Below is a small trained network, with its code and all its weights. Each question gives an input and a class and asks what happens when units are switched off, that is, made to give their printed mean instead of their output.

import numpy as np


def w(rows, s, z=0):
    codes = np.array(rows[::2]) - 128.0
    scale = np.full(codes.shape[1], s)
    scale[-1] = z or s
    return codes * scale


def norm(h):
    return h / np.sqrt((h * h).mean(-1, keepdims=True) + 1e-5)


def f(y):
    return y / 2 * (1 + np.tanh(0.7978845608 * (y + 0.044715 * y**3)))


def log_softmax(a):
    a = a - a.max(-1, keepdims=True)
    return a - np.log(np.exp(a).sum(-1, keepdims=True))


def net(x, mask):
    res = np.array(x, float).reshape(1, 4) / 4 @ E
    u = 0
    for l in range(2):
        y = f(norm(res) @ A[l][:, :-1].T + A[l][:, -1])
        res = res + np.where(mask[u : u + 7], y, B[l][:, -1]) @ B[l][:, :-1]
        u += 7
    return log_softmax(norm(res)[-1] @ U[:, :-1].T + U[:, -1])


A, B = {}, {}
E = w([
[192,127,238,2,31,104,67,170,99],'x0',
[165,239,190,171,135,125,103,60,93],'x1',
[219,100,109,191,111,121,120,151,115],'x2',
[171,170,78,62,243,57,220,6,168],'x3',
],0.012)
A[0] = w([
[37,142,180,203,120,147,96,168,118,24],'L0N0',
[216,105,108,205,119,122,125,142,136,1],'L0N1',
[3,169,137,117,131,143,125,115,140,31],'L0N2',
[60,43,76,111,127,110,140,154,131,10],'L0N3',
[90,248,177,208,128,119,111,98,115,10],'L0N4',
[35,166,157,92,124,127,124,124,132,30],'L0N5',
[61,147,100,210,133,133,135,121,116,26],'L0N6',
],0.022,0.007)
B[0] = w([
[107,163,40,111,4,96,129,137,121,247],'L0N0',
[159,62,138,166,186,52,136,131,34,200],'L0N1',
[156,73,126,180,196,75,134,135,45,215],'L0N2',
[207,107,147,108,143,216,125,108,183,225],'L0N3',
[219,127,137,84,170,255,124,105,173,250],'L0N4',
[169,83,149,136,177,69,136,125,59,186],'L0N5',
[58,153,199,186,140,93,115,135,180,232],'L0N6',
],0.025,0.012)
A[1] = w([
[95,128,178,147,192,98,89,165,77,47],'L1N0',
[43,151,59,195,196,145,148,101,179,42],'L1N1',
[102,151,242,13,119,100,77,159,114,83],'L1N2',
[155,92,152,116,141,147,119,136,225,229],'L1N3',
[60,2,89,88,162,150,152,185,185,2],'L1N4',
[109,204,118,113,94,39,158,57,174,220],'L1N5',
[124,191,40,81,200,84,206,12,144,89],'L1N6',
],0.024,0.0037)
B[1] = w([
[128,129,123,62,114,102,178,104,107,196],'L1N0',
[128,165,215,134,136,73,113,148,160,190],'L1N1',
[103,153,169,218,176,115,127,124,186,200],'L1N2',
[85,106,115,66,123,127,189,90,143,251],'L1N3',
[205,221,144,167,143,181,60,123,88,173],'L1N4',
[102,119,101,32,151,117,184,88,125,172],'L1N5',
[131,119,76,172,5,142,66,199,89,236],'L1N6',
],0.025,0.014)
U = w([
[224,143,146,112,129,251,124,100,178,174],'0',
[95,148,50,138,1,102,103,179,125,172],'1',
[185,62,141,192,189,50,138,146,25,168],'2',
[82,169,218,181,145,78,152,125,214,158],'3',
[123,79,105,69,119,113,207,91,106,247],'4',
[34,117,105,73,203,153,80,161,114,3],'5',
[50,104,104,107,199,147,115,185,137,20],'6',
[28,122,105,76,203,158,99,159,104,14],'7',
],0.014,0.0069)

Each question gives the input, the list of numbers given to net, and the class t.
The units are the neurons (one row each of A and B). Each row of codes is followed by its name. A weight is (code - 128) times the scale printed after its matrix; where a second scale follows, it is the last column's (A, B and U).
mask holds one flag per neuron, layer by layer. A switched-off neuron (its flag False) gives its mean, the last column of its row in B, instead of its output. The means were averaged over made-up inputs and are rounded, as every weight is.
A unit's drop is (log p(t) with every unit on - log p(t) with that unit switched off) / (log p(t) with every unit on - log p(t) with every unit switched off).
The circuit of an input: a set's keep is (log p(t) with only the set's units on - log p(t) with every unit switched off) / (log p(t) with every unit on - log p(t) with every unit switched off). Starting from the 12 units with the biggest drops (on a tie, the unit counted first), units are removed one at a time, each time the one whose removal leaves the highest keep (on an exact tie, the one counted first), for as long as the keep stays at least 0.8.
units of the circuit, in order: the units of the circuit, biggest drop first
most important unit: the unit with the biggest drop
k most important neurons: the k neurons with the biggest drops, biggest first
top k neurons in layer l: the k neurons of layer l with the biggest drops, biggest first
input [0,-6,-8,2], class 2: 3 most important neurons	L0N2; L0N5; L0N4
input [-6,-3,0,1], class 3: most important unit	L0N6
input [6,5,-5,-3], class 3: 2 most important neurons	L1N2; L0N3
input [7,1,-7,7], class 1: 2 most important neurons	L1N6; L0N6
input [5,-1,3,1], class 3: units of the circuit, in order	L0N4; L0N2; L1N2
input [4,5,-5,7], class 1: 2 most important neurons	L1N6; L0N3
input [5,0,1,7], class 1: 2 most important neurons	L1N6; L0N6
input [5,-2,3,-1], class 3: units of the circuit, in order	L0N2; L0N4; L1N2
input [4,0,-4,-2], class 2: 3 most important neurons	L0N5; L1N3; L0N6
input [1,-3,-7,7], class 1: top 2 neurons in layer 0	L0N1; L0N6
input [-8,2,-8,-1], class 2: 2 most important neurons	L0N2; L0N5
input [7,1,-1,6], class 3: top 4 neurons in layer 0	L0N0; L0N2; L0N4; L0N1
input [-5,-6,4,-6], class 0: 2 most important neurons	L0N3; L1N6
input [0,7,-8,0], class 2: top 3 neurons in layer 0	L0N2; L0N5; L0N3
input [2,-8,5,-7], class 0: units of the circuit, in order	L1N4
input [7,-3,2,1], class 3: 2 most important neurons	L1N2; L0N0
input [3,4,1,-5], class 1: 4 most important neurons	L0N0; L0N3; L1N4; L1N3
input [-1,-6,1,-4], class 0: 2 most important neurons	L0N3; L1N4
input [1,-1,4,5], class 1: top 2 neurons in layer 0	L0N6; L0N2
input [6,-5,-8,-6], class 2: units of the circuit, in order	L0N5
input [4,-5,-1,-5], class 0: top 2 neurons in layer 0	L0N3; L0N6
input [1,-3,-2,4], class 1: top 2 neurons in layer 0	L0N4; L0N6
